The rows lie along a hidden order. The number after each row says roughly how far along it the row is, from 0 to 20. A new part has a new order.
In the rows, 128 means zero.
[172 146 125 122 122 151 125 130 124 124 158 119 113  97 108 127 162 126
 110 157 199 154 115 129 188 112  46 124 135 147 182 147 125 110 156 117
 127 125 118 127 127 123 134 140  66  61 159 134 140 136  93 164  84 159
 193 209 136 136  99 137 115  99 134 108 129  91 124  88 111  83 122 115
 134 125 113 115 126 134  56 108 117 121 158 154  87  62 142 129 116 120
 106 137  94 115 100 134 125 145 123 156 135 133 105  69 131 119 130 148
 109 127 117 132 180 104 121 124 114 130  80  92 137 111  94 133  86 161
 150 134 108  97 145 137 106 142 125 106 152 138 110 140 118  86  77 129
 131  91 129 132 121  88 141 118 128 134 120 109 121 100 120 141 118 147
 146 144 122 124  95 112 160  99 122 175 123 144 114 134 154 144 120 115
  33  45 108 128 132 166 156 250 117 124 102 112 147 106 112 138 150  57
 141 161 107 118 132 134 138 134 121 181 148 106 107  93 114 152  93 105
 154 131 116 142 134 121 148 138  44 130 157 123  89 115  94 120] : 18
[196 137 112 132 117 137 121 110 128 123 168 117 115  89 105 132 137 134
 101 139 217 167 181 140 191 115  96 137 133 134 162 123 131  98 149 118
 127 120 109 131 133 129 125 117  76  80 148 131 143 134  84 175 122 154
 178 240 131 141 104 141 123  80  96  88 122 108 119  89 104  57 121  92
 148 116 114 129 116 158  78 105 116 127 147 152 100  57 142 134 114 120
 124 140  75 121 111 142 117 132 124 170 136 132 115  74 116 134 103 131
 114 123 113 167 143 124 136 144 104 133  93 109 127 112 122 144  99 164
 159 134 106 108 145 131 105 127 126 113 166 118 106 143 111  99 102  89
 140 122 134 133 145  77 122 111 134 159 117 104 121 112 112 148 125 118
 148 144 124 140  99 123 127 108 128 179  91 147 123 134 149 154  99 137
  20  17 104 139 141 179 156 226 110 119 114 114 135 118 121 142 148  33
 152 165 102 121 168 131 123 135 119 176 136 150 103  90 107 162  86 113
 177 135 110 135 123 128 138 161  83 125 162 133  98 108  79 106] : 18
[138 142 114 136 118 145 117 118 128 118 157 111 109 107 103 124 138 126
 108 150 150 147 144 134 181 120  89 126 143 139 147 120 124 131 142 121
 126 130 110 127 132 127 126 125  74 105 153 135 135 130 115 149 115 166
 193 189 159 135 107 145 124 109 106 104 125 106 134  89 118  97 124  97
 131 117 114 119 130 117  89 124 120 105 151 151 110  72 144 131 125 119
 111 132 112 119 118 140 118 135 123 165 142 131 110 105 118 120 102 130
 106 120 113 140 119 130 135 118 124 129  94 120 117 123 115 141 110 148
 159 140 110 104 151 138 126 131 122 111 158 131 109 132 126  94  99 116
 139 118 138 158 124  91 138 118 129 133 121 120 127 121 125 136 123 173
 136 141 130 114 107 125 160 107 131 165 115 141 121 126 131  99 122 125
  73  61 113 122 125 152 142 154 128 123 111 103 127 123 125 135 146  87
 140 139 120 131 160 127 149 141 122 165 134 125 103 118 106 136 101 117
 155 134  84 142 139 116 124 138  81 135 145 141 114 109  96 102] : 16
[132 125 118 124 154 129 123 133 130 117 111 113 112 153 112 122 124 122
 116 132  97 109 140 134 125 145 139 129 148 133 126 108 125 154 133 141
 138 147 106 125 136 134 136 122 113 184 123 128 112 122 135 120 145 154
 136 109 156 111 124 127 140 134 128 131 130 138 143 125 124 154 129 106
 131 136 133 117 139 117 150 146 133 116 113 126 123 121 135 127 140 129
 121 127 174 120 125 131 121 137 124 133 127 122 138 141 122 118 114 116
 125 117 136 125 102 143 136 132 142 127 120 138 107 140 132 151 133 109
 132 139 135 134 127 139 158 137 129 127 125 135 123 122 144 125 118 135
 135 151 149 153 122 115 132 133 126 123 123 147 134 129 149 130 141 139
 122 125 121 112 138 133 146 125 131 114 139 125 129 115 126 127 155 140
 152 144 128 127 124 132 116 101 143 122 130 126 106 131 136 126 131 148
 125 105 135 129 131 114 139 137 123 113 131 122 136 150 115 105 123 140
 129 143 137 136 129 115 130 112 142 135 111 136 138 124 163 123] : 11
[110 121 133 139 157 113 125 125 129 114 124 110 127 130  93 122 127 109
 118 116 157 111 145 132 117 141 172 129 147 128 109 111 129 121 110 148
 139 137 143 120 140 137 139 110 151 190 121 125 122 131 117 135 165 129
  99 116 154 121 129 133 154 110 110 107 140 143 136 140 128 135 136 133
 132 112 136 140 134 139 167 138 128 133 103 128 123 120 134 128 138 126
 134 132 159 129 131 130 123 127 116 111 136 129 142 159 123 129 101 102
 131 125 135 126  63 163 118 111 137 128 132 157 101 142 145 131 142 111
 120 131 129 143 123 129 148 135 126 147 131 121 125 118 124 135 102 130
 134 140 154 146 123 137 125 132 131 142 126 136 134 129 128 111 147 118
 118 124 121 118 126 134 119 143 140 122 110 112 145 121 101 136 143 149
 131 132 133 132 135 121 112 111 135 132 127 125 137 132 145 123 123 136
 128  95 129 132 124 125 119 138 127 119 124 109 139 147 113  91 135 123
 135 152 119 131 129 128 133 129 167 140 111 116 134 125 173 118] : 10
[ 52  91 149 137 166  91 141 134 135 127  68 131 149 203 116 120  97 115
 152  75  25  88  81 118   3 163 255 126 137 120  54 105 131 168  74 160
 139 144 164 124 141 145 136 108 255 255  85 116 101 127 186  78 202  83
   8   1 132 103 173 105 180 162 155 153 145 175 152 191 148 233 151 176
 116 126 166 152 137 133 255 181 151 139  74  84 186 219 106 121 162 134
 159 118 225 153 141 113 146 113 121  66 112 121 177 231 142 150 125  79
 161 131 157 106  35 186 122 132 175 124 223 194 122 166 173 134 198  98
  69 125 174 188  85 113 180 122 152 180  64 114 163 127 143 187 154 171
 119 174 153 145 110 192 124 152 134 120 144 180 151 177 157 112 159  86
  87  98 129 127 187 146  84 187 144  49 125  88 157 118  64 147 172 152
 255 255 170 133 122  53  78   1 156 147 158 157 111 152 156  97  84 255
 103  59 166 150  73 118 118 118 142  28  97  96 182 216 164  59 202 169
  83 138 182 106 127 140 108  94 255 146  64 121 185 160 254 151] : 0
[ 51  99 135 131 165 112 135 136 137 124  98 118 142 189 109 126  93 115
 147  84  32  88 123 125  52 156 233 118 141 121  67  93 127 158  97 145
 134 143 178 116 134 141 138 107 209 242 100 117 104 122 163  87 194 109
  35  30 128 101 160 109 171 165 134 131 146 181 143 178 151 212 149 158
 119 120 149 140 136  94 247 172 154 134  87  92 166 201 116 123 152 134
 152 127 234 143 154 120 130 112 117 117 124 118 164 226 133 135 114  91
 149 126 153 113  34 176 130 112 168 130 199 202 105 164 170 140 181  88
 118 128 163 178  92 122 167 125 141 147  92 115 156 118 149 176 143 162
 129 174 165 144 116 184 125 143 129 120 142 173 159 160 148 115 154  88
  86 114 133 133 185 140 104 172 144  70 134  97 157 107  80 121 174 147
 255 240 162 129 128  71  79   1 152 137 154 163 122 155 157 110  96 218
 113  59 168 151  68 122 122 124 131  44 103  74 160 200 146  65 184 149
  89 143 164 117 120 129 112 106 255 147  79 117 176 148 248 132] : 2
[ 68 112 149 131 175 120 126 140 128 122 105 125 131 158 103 120 127 117
 132 107  85 102 110 127  95 144 179 120 153 139  94 100 131 163 116 153
 140 141 141 117 135 136 155 115 183 236 115 122 117 130 130 115 165 124
  65  91 146 102 144 119 156 143 152 114 145 149 139 155 115 172 140 155
 121 127 144 134 134 126 204 156 136 133  84 128 135 180 130 126 144 126
 131 128 201 134 137 127 132 126 113 120 125 120 153 183 126 132 119  91
 140 129 140 118  64 158 123 113 156 129 167 186 105 154 147 130 160  90
  99 137 143 154 103 125 168 129 141 123 110 120 143 124 130 142 149 157
 127 150 172 148 128 159 132 138 133 132 135 163 143 138 147 125 163 122
 105 124 124 139 139 138 109 146 136 110 108 110 150 128 109 153 163 144
 206 185 136 131 133 106 107  65 143 131 133 126 123 138 150 118 106 190
 121 101 142 136 104 136 112 133 131  88 115  95 152 170 141  76 158 136
 114 147 127 126 132 128 130 126 232 153 109 118 153 139 198 134] : 6
[134 132 111 129 147 139 128 124 128 122 148 110 116 107  98 120 133 125
 126 146 147 120 168 137 162 125 125 125 145 128 147 118 126 138 126 129
 129 128 112 121 133 131 132 123  89 136 133 129 131 127 123 145 132 137
 167 161 121 125 118 127 131 106 113 103 128 135 135 110 108 119 127 110
 132 127 122 129 133  98 105 121 126 115 147 140 121  98 143 129 131 129
 131 137 121 120 114 138 123 132 124 141 135 128 126 116 116 126 100 127
 118 124 121 152 115 140 147 146 122 129 110 125 115 130 123 134 126 121
 140 138 115 119 135 131 123 125 126  97 151 134 109 116 126 111 104 127
 139 138 147 154 138 111 129 127 137 145 123 120 126 120 131 124 135 169
 132 132 123 124 119 129 146 131 126 137 108 132 135 119 128 122 130 135
  94  89 123 131 132 153 132 161 127 124 114 116 119 126 135 133 133  84
 139 132 122 122 162 128 133 135 122 142 132 120 111 123 102 125 101 123
 146 135 103 125 132 115 139 134 114 134 134 120 115 116 130 123] : 14
[115 116 117 134 149 107 129 110 135 115 119 106 124 144  87 118 106 119
 126 107 104 125 157 132 103 153 217 136 164 137 112  97 128 156 115 160
 127 132 153 124 138 143 129 102 140 185 119 129 119 126 147 130 181 136
 125 121 116 121 141 132 156 139 116 116 137 131 128 141 116 140 138 114
 132 111 137 140 131 124 187 143 133 130 104 116 139 140 125 130 142 124
 154 127 164 131 135 149 123 118 122 150 134 125 154 182 118 136  81 106
 128 123 131 144  61 152 124 128 144 126 160 164 100 149 146 164 163  98
 137 145 134 142 111 127 160 125 131 138 132 115 128 106 128 148 131 148
 141 165 150 154 144 135 120 132 134 148 121 136 131 156 136 122 147  74
 102 125 129 120 136 138 107 155 139 129  87 115 139 118 100 134 142 151
 138 126 132 134 141 113 106  72 132 124 143 137 112 148 150 123 120 207
 137 106 137 137 124 130 131 131 125  96 118 121 131 151 113  88 140 136
 136 145 118 127 128 129 125 131 186 138 119 132 135 124 194 120] : 9
[136 133 114 132 145 144 122 128 128 122 132 106 113 129 101 119 129 123
 116 136 163 132 151 130 162 130 108 128 145 135 141 122 126 143 123 128
 127 136 130 118 137 131 137 121 105 138 138 130 128 128 117 154 136 145
 168 155 152 131 113 129 137 131 101 113 131 124 136 103  98 125 116 105
 127 133 127 119 134 124 106 129 128 112 135 135 110 122 140 129 134 128
 116 127 134 121 113 134 114 132 122 126 135 127 120 129 126 126  92 116
 117 127 124 141 104 130 134 125 130 128 110 145 106 135 117 157 125 123
 146 136 123 124 134 141 132 133 103 117 143 127 119 119 124 106 104 115
 137 130 154 151 122 111 133 126 123 145 124 123 137 121 137 130 127 118
 125 137 118 126 112 126 147 110 126 128 104 130 127 119 131 107 133 127
  94  78 119 129 128 142 135 144 131 124 121 133 133 129 129 128 143 112
 128 126 125 124 164 121 140 132 122 151 128 101 115 127 112 129 109 120
 141 141 101 134 140 113 147 128  94 135 133 120 117 119 133 115] : 14
[ 74 117 133 128 175 128 133 126 130 118 121 131 128 160 102 118 133 119
 139 118 123 122 121 130 109 149 170 124 159 135 100 127 136 150 113 146
 141 131 129 115 136 134 154 115 166 238 136 121 117 136 128 137 160 136
  92 109 178 106 140 128 162 141 124 124 146 134 131 149 135 154 141 151
 127 128 138 143 126 130 169 155 129 129 104 125 127 136 129 127 136 124
 121 142 176 140 142 132 131 129 108 117 120 122 150 170 126 135 112  95
 137 129 134 127  76 163 125 127 150 125 144 173 113 146 141 151 147 114
 102 138 138 160 112 130 145 135 138 143 102 114 136 127 123 126 114 144
 131 164 165 146 128 151 136 127 134 145 134 166 134 138 132 119 140  92
 113 128 120 139 132 131 103 145 134 129 101 121 137 119 106 133 154 151
 143 161 134 140 140 107 109 115 143 125 122 119 121 133 143 123 112 120
 130 102 135 131  98 133 102 122 129  98 128 102 139 159 135  81 159 136
 124 143 141 129 132 139 137 129 217 148 111 135 146 132 192 131] : 8
[134 125 125 118 153 126 126 129 125 119 106 128 126 133 105 129 136 122
 123 126 131 112 123 128 117 135 138 135 155 123 124 126 128 146 133 135
 137 138 122 126 133 129 137 128 136 165 127 127 128 130 130 132 135 112
 129 122 132 115 130 126 141 145 144 136 133 141 130 130 144 138 132 129
 122 129 132 132 133 117 136 137 131 136 128 131 128 139 131 125 137 128
 136 135 154 124 134 136 126 131 120 130 127 123 138 130 124 125 118 118
 131 123 127 124 108 146 112 106 137 124 146 125 118 136 129 130 133 114
 121 140 131 129 117 134 136 131 124 133 120 128 131 133 129 124 131 141
 129 140 152 139 120 134 136 132 131 123 125 148 132 126 124 118 142 113
 119 135 131 123 125 129 129 125 129 119 121 118 137 119 119 133 142 134
 115 128 132 128 129 117 114 100 137 131 120 123 107 131 141 127 119 145
 127 124 137 127 123 125 130 130 132 110 133 122 137 144 133 118 140 139
 131 135 135 125 128 123 128 119 148 145 122 129 137 129 144 129] : 11
[166 148 100 129 112 146 119 107 135 112 176 101 110  83  81 123 126 139
 115 165 158 152 200 141 204 117  92 136 129 138 181 127 127 118 142 115
 123 126  98 132 139 131 114 121  35  67 140 138 133 120  93 167 116 180
 216 229 118 150  97 140 116  60 105  94 121 104 122  73 108  63 119  67
 145 103 102 113 125 126  61  98 119 107 150 153  84  33 144 134 117 125
 119 135  75 110 106 159 114 134 129 205 152 132 110  75 101 129  77 131
  98 113 113 155 137 112 149 141 104 137  67 117 104 110 115 160 109 144
 193 139  98  92 156 142 116 133  88  91 194 125  97 118 118  97  89  91
 146 101 135 155 141  65 126 110 140 167 115  92 127 110 108 142 118 182
 143 145 126 133  96 127 158 111 123 179  91 139 127 120 157  84 111 124
  16   1 100 132 133 187 150 217 112 113 114 100 135 117 125 140 163  44
 166 167 109 117 188 128 144 155 118 190 136 142  75  83  79 155  71 113
 173 141  70 147 129 124 143 148  32 120 168 126  90  97  71  93] : 20
[180 150 103 125 100 151 120 115 128 115 166 103 107  90 122 129 143 138
 112 168 150 155 193 132 207 104  43 130 121 135 185 125 119 100 153 113
 125 127  92 132 124 122 110 119  29  27 142 136 136 129  99 166  89 169
 228 221 141 152 102 142 104 119  98 108 111 104 116  75 125  59 109  89
 139 107 105 109 121 135  65 102 115 110 169 150  97  49 147 129 119 125
 118 135  60 111 110 145 114 133 133 164 147 130  98  50 112 116  99 154
 102 120 113 151 173 100 137 145 102 137  63  80 120 106 112 127  99 153
 175 138 102  89 152 139 100 132 116  87 181 137  96 119 119  87  90  88
 137 104 108 148 135  59 125 112 135 154 110  97 116 105 116 126  99 195
 154 149 129 128 105 125 155  90 123 178 108 140 112 128 146  88 100 129
   4   4 102 119 131 183 155 198 112 111 113  98 146 118 119 147 164  87
 147 167 112 113 181 116 164 149 120 166 132 134  84  85  94 162  65 113
 161 127  96 138 133 120 129 140  18 119 170 132  89 100  55 105] : 20
